
[[ 133    2   10   92  -87   -6 -124   85  -19  171  215  151  155  -39
   -29  106   -9  -52  -22  -25  339]
 [ -85   82   47  -80  139  -47 -136 -158   49  -29   92   14  -30   50
    80   45    8  -49   -4    3  -52]
 [-163 -138   24  285   12   83  207    2  -46  306   93  -13   -3   96
   241 -390   75   26  -87  -24  -72]
 [ -26  111  163 -391  491 -161 -219 -492   94  -84  230   42 -220  381
   164  218  -15   78  175 -143   38]
 [ 103  -53  -64   30   60  -24 -122  170  109  242   88   67   96 -227
     6  -60 -175  -82  -32  -64  359]
 [ -55    8  126  -72   30   34  -70 -133  -87 -188   40  154  -85  130
    50  213  127  -28    8  -76 -231]
 [-231  208  106 -276  521 -193 -192 -583  164    1  255 -171 -173  380
   266  -68    5   35  101   26  -84]
 [ -15 -231  -68  454 -224  212  144  402 -169  116 -196  199  154  -22
   -37   40   89   90 -166  -52  -96]
 [  33   22   73 -279  393  -76 -233 -198   70 -175  -23  137 -148  247
    17  399  -62  117  106 -174  -10]
 [ 281  116   14 -170 -289  -22 -379  218    2 -185  130  281  189 -450
  -266  472  -72 -301  -23  -16  306]
 [-314   93  108  -82  259  -21  -22 -381    3 -154   25  -80 -174  267
   226  -60  142    5   -6   26 -457]
 [  22  121   13  104 -313    2 -149   73  -30   71  258   68  206 -305
   -30  -41   52 -291 -103  128  159]
 [-298  108   83 -133  232   -3 -102 -290   15 -297  -99  -48 -163  157
   129   88  107  -29  -24   33 -534]
 [ 414 -138  -59  191 -345   74 -152  510  -73  223  123  380  303 -323
  -240  321 -107  -81  -59 -132  638]
 [-145  113    7   -4  149  -29 -176 -137   22 -134  -15    3   22  144
    22  184   51   17  -36   59 -161]
 [ -53    4  -22  155 -283   60   -8  185   15  161  120    9  129 -466
    52 -310  -26 -310 -149   82   46]
 [ 106  -43  -48   79    5    7 -130  173   27  136   48  133  123  -85
   -50  121  -82   -5  -38  -60  269]
 [ -78 -155   16  301 -113  114  169  131  -84  246   56   77   50  -20
   144 -266   71  -18 -110  -38  -29]
 [-259   99   53  -54   85    5  -72 -181   28 -171  -23  -64  -86  -47
   123  -71   78 -134  -66   72 -394]
 [ 339  214   35 -270 -367  -82 -479  169   55 -158  308  264  232 -604
  -285  446 -102 -443    1   27  481]
 [  79 -127  -42  113 -263  122  -33  382  -30   16 -103  188   96 -464
   -82   17  -62 -202 -129  -66   18]
 [ 244   70   31 -221  -21  -81 -307   51   83    7  207  185   78 -261
  -105  269 -131 -189   50  -89  405]
 [  35    8   50  103   51  -33  -44 -110  -23  234  295   81   81  199
   105  -17   51   35   10  -31  264]
 [  83 -249  -50  413 -306  178  175  441 -111  333   -6  184  174 -252
    10 -213   -1  -55 -155  -69  175]
 [-350  138   -5  -40  444  -87 -114 -353  138  -41  -27 -213 -102  278
   212 -116    8   79  -19   98 -306]
 [   3  123  -12 -137   49  -56 -276   -3   98 -112   33   51   59 -212
   -68  187  -79 -158  -26   30   49]
 [  13   22   75 -165   -6   29 -168   -8  -22 -251  -44  176  -61 -115
   -48  291   21 -120   -5  -86 -157]
 [ 172  196  139 -143 -309  -54 -274  -97  -74 -104  412  212  144 -186
   -89  284  105 -308   16   40  243]
 [-200  -28   16  -41  241   39  -55  -71   22 -182 -212   19 -134   96
    82   95   16   54  -39  -52 -378]
 [-219   36  -12  -32  577 -121  -64 -348  157  205   77 -158 -113  437
   259 -161  -64  218   51  -18   15]
 [  -2  -35   10  287 -291   68   55  139  -80  267  228   84  180 -165
    70 -220   74 -154 -116   49  166]
 [ 294  137   71 -145 -218  -72 -320   40   -5   12  379  250  181 -224
  -149  339  -30 -237   36  -31  496]
 [ -33  -42  -38   91  212   22 -110   25   -5  -17 -105   99   35  237
    -9  258   -1  173  -24  -60  -26]
 [-182 -190   -5  429   26   97  300   20  -61  489  137  -49   29  171
   307 -553   83   86 -112  -12   14]
 [  92  -36   21 -184  358  -95 -161  -93  143  151  113   65  -77   73
    90   66 -176   63   84 -164  295]
 [-166  -91  -13  134  348    5   56 -117   42  192  -30  -39  -67  328
   198 -124   -1  207  -18  -63  -69]
 [ 147  -62  120  210 -270   63   51    7 -193  212  360  250  131  149
    46   64  182  -30  -15  -70  265]
 [-109  -73  -17  -92  234   52 -106   67   49 -216 -301   84 -118  -42
    -5  211  -67   39  -35 -108 -310]
 [  -1  100   34  -41 -108  -18 -174   -7   21  -19  155   64   79 -212
    -6   45    3 -213  -47   47   66]
 [  48   -3  196  -41  -47   80  -90 -163 -244 -344   45  339  -68  431
   -51  617  284  111   53 -145 -253]
 [-231  -72  -14  -18  362   25   -9  -83   73  -55 -229  -43 -161  135
   147  -42  -42  111  -33  -76 -335]
 [-171  -48   14  169    9   48   80  -31  -13  151   54  -33    3  -20
   173 -271   49  -58  -88   23 -136]
 [ -77  -24  -53  388 -126   22   95   72   -2  494  285  -65  214  -42
   169 -448   25  -64 -127  111  290]
 [  98   74  -16 -206  131  -84 -280   33  155   11   84   64   29 -262
   -41  125 -182 -155   17  -48  251]
 [ 209 -164  -26   91  -20   39  -51  251    3  234   69  219   83 -129
   -28   76 -113    8   -8 -171  377]
 [  29  -61  -30  256 -251   72   15  220  -46  233  128   93  180 -238
    19 -161   14 -145 -123   30  169]
 [ -42   56   -7   15 -211   32 -108  135   34  -13   57   34   84 -462
    -1 -122  -33 -311 -114   67  -31]
 [ -55  -42   -1  233 -244   64   73  133  -18  265  184   13  127 -296
   115 -367   17 -224 -129   58   91]
 [ -19   69  107 -162   31  -24 -154 -144  -13 -149  111  113  -57  -14
    25  178   47 -113   17  -48  -91]
 [-352 -231  -36  380  419  104  299  -99  -37  271 -194 -102 -133  549
   335 -339   87  376  -78  -74 -360]
 [-160  237   51 -191  236 -146 -247 -345  141  -35  218 -124  -24   42
   126  -31  -21 -126   21  106  -11]
 [ 119   16  145  -30  -70  -11  -81 -127 -101   50  305  211   24  154
    45  186  114  -38   46  -95  177]
 [ 128  204  -30 -452  208 -127 -548    1  192 -401  -99  137   12 -283
  -239  627 -208 -165   50  -31   91]
 [-225 -134  -45  332   72   90  179   58  -15  280  -42  -67   22   79
   212 -377   32   70 -130   14 -134]
 [  34  -44   37   59  -80   17  -27   50  -10  155  169   99   46 -136
    70  -97   -9 -119  -37  -49  144]
 [-287  -28   36  -13  412   14   -5 -245   14 -143 -183  -37 -186  399
   175   75   69  202   -5  -60 -443]
 [ -43  -45    4  -35  318  -15 -110  -74   42   -5  -66   79  -66  252
    56  202  -36  164   29 -109  -16]
 [-197   68   12  121  -90   -5   20  -81   50  201  213 -129   48 -233
   202 -461   22 -248 -116  129  -46]
 [-109  110  -83 -377  609 -183 -327 -171  356  -12  -97 -155 -145 -137
    92  -21 -337  -34   57  -43   75]
 [ -65 -290  -71  435   66  131  261  241  -49  453  -57   53   50  110
   184 -350  -21  179 -112 -107   99]
 [-227  120   14  -35  365 -105 -107 -317  124   96  130 -151  -56  241
   202 -147   -9   46    5   67  -61]
 [ 117  123  136 -507  488 -190 -344 -401  150 -132  213  114 -190  237
    59  395 -115   34  207 -191  209]
 [-224   13   -4  -28  237   13  -83  -87   59 -149 -178  -27  -92   57
    86   45   -2   21  -50   -2 -336]
 [-196  141   97 -295  291  -72 -203 -330   85 -284   -7  -29 -189   70
   112  138   18  -83   33  -14 -345]
 [-342   74   41 -142  481  -42  -96 -347   85 -212 -168 -121 -224  319
   190   45   33  120    9   -8 -494]
 [ -70  -15   84  -88  190   -8  -61 -161    4  -47   42   75 -116  141
   117   78   28   17   27  -96 -115]
 [-133  152 -126 -185  294 -134 -291  -23  311   65  -21 -198   26 -381
    53 -197 -281 -201  -52  101   98]
 [-154   81   58 -127  411  -89 -137 -337   74  -28   77  -38 -117  367
   155   90   18  126   56  -36  -98]
 [  -7  112   36   80 -227  -19 -102  -17  -13  132  304   35  151 -223
    42 -135   54 -253  -78   99  159]
 [ 192 -192  -11   33  -58  111  -79  338  -58  -50 -170  319   34 -159
  -137  345  -71   19  -35 -209   94]
 [-200    4  -29  208  -54   53   35   38    6  104   10  -54   67 -114
   122 -251   48 -107 -131   98 -164]
 [  64   46   34 -319  273  -76 -284  -64  137 -152  -25  107  -99 -113
   -27  278 -161  -65   67 -128   62]]

[ -19  182   80  141 -166  -51   24   53 -179  146 -112 -127  291   66
  112  -66   69   -6   35  116 -334 -302   90  -78  -12  -53   47  -24
   91   98] | 23
[ 163 -131 -238  -59   67  -34  -65 -129   -5  421  266  308  -32  -73
  110  -25   51  125  -89  -54  240   91  -82  150   -7 -277   45  -41
 -106 -225] | 62
[ -16  -44  108 -131  -77   66  -10  192 -147  250  143 -309  188   46
 -197  -92  -68    3  -68  -45  180   72    1  -41 -117  150   56  157
  155 -225] | 39
[ -34  230  389  442 -117 -226  -14   81  -41 -488 -513 -361  193  233
  -23  248  144 -229  175  242 -726 -197   31 -233  228   97  194    5
  307  708] | 43
[ 154  -35  -29   13   49 -121  -61 -199  -58   31   88  300   56  103
  258   76   73  -16   57  -21   -4  -51   89   61  -25 -233   85 -129
  -69  -44] | 4
[  66  -70   71  126  143  -89  -17 -107   90  -76   32   21 -150  -20
   -2  132  -49  -46  -42  -30   13  157 -111   24   60   17   66   -4
   42  211] | 50
[  46  -64  -63   65   53  -27  -31   26   23  247   90  -37  -20  -45
 -104   31    8   79 -102   19   57  105 -147   37   49  -75   42   71
   88   47] | 12
[  12   87  133  130    4  -64   40  -98  -60  -42  -26  -28   48    1
  157    1  -56  -70   13    1 -169 -121   48  -29  -33   55   27  -68
   -1  148] | 35
[ 149  -31 -144   59  -85  -79  -63  -54  -63  343   63  163  107  -24
  115  -27  136   37   -4   40  -14  -35  -37   65   77 -242  131  -43
  -71 -102] | 37
[ 192  -68  -12  141  -50 -187 -132  -27   -2   23 -106  110   81  135
   22  179  230  -70   90  101 -121   88  -50   -1  204 -241  244  -16
   61  121] | 52
[  97   63   13   24 -177  -86  -63   37 -186  188  -37   15  309  145
  114  -18  166  -25   85   85 -159 -179  112  -35    8 -180  143  -27
   54  -95] | 69
[  57 -101   86  -16   39  -18  -32   48   -5   94  101 -141  -14    0
 -136   29  -50  -42  -54  -57  159  192  -83    2   -3   96   98   94
   80  -39] | 27
[ -15   -5  148  -98    5   44   32   25 -118   97  159 -161   90   12
   -7  -83 -148  -35  -50  -96  142    9   63  -18 -171  173   -2   46
   47 -154] | 36
[  69 -132  -98  -40  143   11  -15  -79   47  276  258   91 -125 -108
  -29   -8  -92   91 -147  -93  267  176 -130  104  -47  -47  -10   32
  -20 -105] | 10
[  55   15  -99  -22   15   29   67 -191  -72  354  251  197  -18 -198
  271 -188 -132   50  -99 -115  132 -109   21  107 -140  -26  -48 -119
 -224 -208] | 49
[ 111   34   61    6  -60  -95  -30 -115 -135   34   32  134  162  104
  237    0   51  -70   82   -9  -65 -132  145    2  -54 -110  102 -105
  -56  -84] | 44
[   3   64   18   44  -27   -8   21  -22 -101  191   65  -27  122   -5
   88  -63  -29   38  -46   10  -71 -137   27    1  -73  -33  -10  -20
   34  -10] | 17
[ -66  169  182  181  -51  -84   -7  109 -122 -110 -192 -234  259  226
  -37  114   76    3   44  168 -407 -228   61 -136    7  -47   18   48
  313  329] | 45
[  29    2  113  148  121  -81   15 -125   48 -118    3    2 -101  -10
   65   98  -78  -54  -24  -18  -79   41  -50    1   16   49   28  -38
   38  239] | 60
[ -38   60  206  212   70 -119  -47  108    0 -250 -207 -255  103  244
 -183  253   78  -18   28  155 -325   -3  -51 -127   94  -22   59  109
  385  457] | 63
[ 189 -241 -332 -299  154   62  -43 -225  -35  600  566  487  -95 -138
  198 -140  -84  198 -165 -219  614  163  -26  254 -202 -277  -49  -75
 -255 -595] | 30
[ -13   77   12  180   -8  -52    9   27  -29  136  -56 -100   80    0
  -16   27   32   49  -53   98 -218  -98  -77  -33   54  -64   18   25
  132  217] | 70
[ -26   69  126  191  -28  -66   -5  102  -27    4 -130 -253   98   55
 -122   76   31  -20  -20  104 -245  -37  -82  -85   84   43   68   82
  217  284] | 11
[ 258 -276 -434 -200  134   -9 -109 -218   25  653  485  564 -115 -127
  159  -56   59  219 -148 -135  536  221 -120  272  -42 -443   36  -70
 -238 -491] | 46
[ 165 -207 -263 -233  168   20  -64 -184  -28  445  452  417  -56  -32
  145  -43  -36  183 -125 -152  472  141  -19  203 -160 -295  -35  -46
 -131 -422] | 55
[ 158  -39   93   33   60 -130  -31 -250  -20 -126   65  242  -39   45
  287   73  -21 -137   85  -87   27   17   96   45  -26  -53  119 -148
 -144   -4] | 34
[ 129 -101   74  -40   18  -66  -52  -56  -36   44  105   31    3   31
   38   39  -11  -87   17  -78  155  140    5   25  -11   13  137   -4
  -32 -109] | 31
[  73  -77  224   18  149  -87  -15 -144   33 -269   61    3 -117   66
   62  129 -121 -150   29 -113   92  162   26   -3  -48  143   82  -31
   11  105] | 3
[ -37   79  174  215   -3  -69   20   62   -8  -69 -138 -261   45   24
  -91   75  -18  -61  -16   79 -252  -32  -75  -88   71  115   60   62
  184  324] | 68
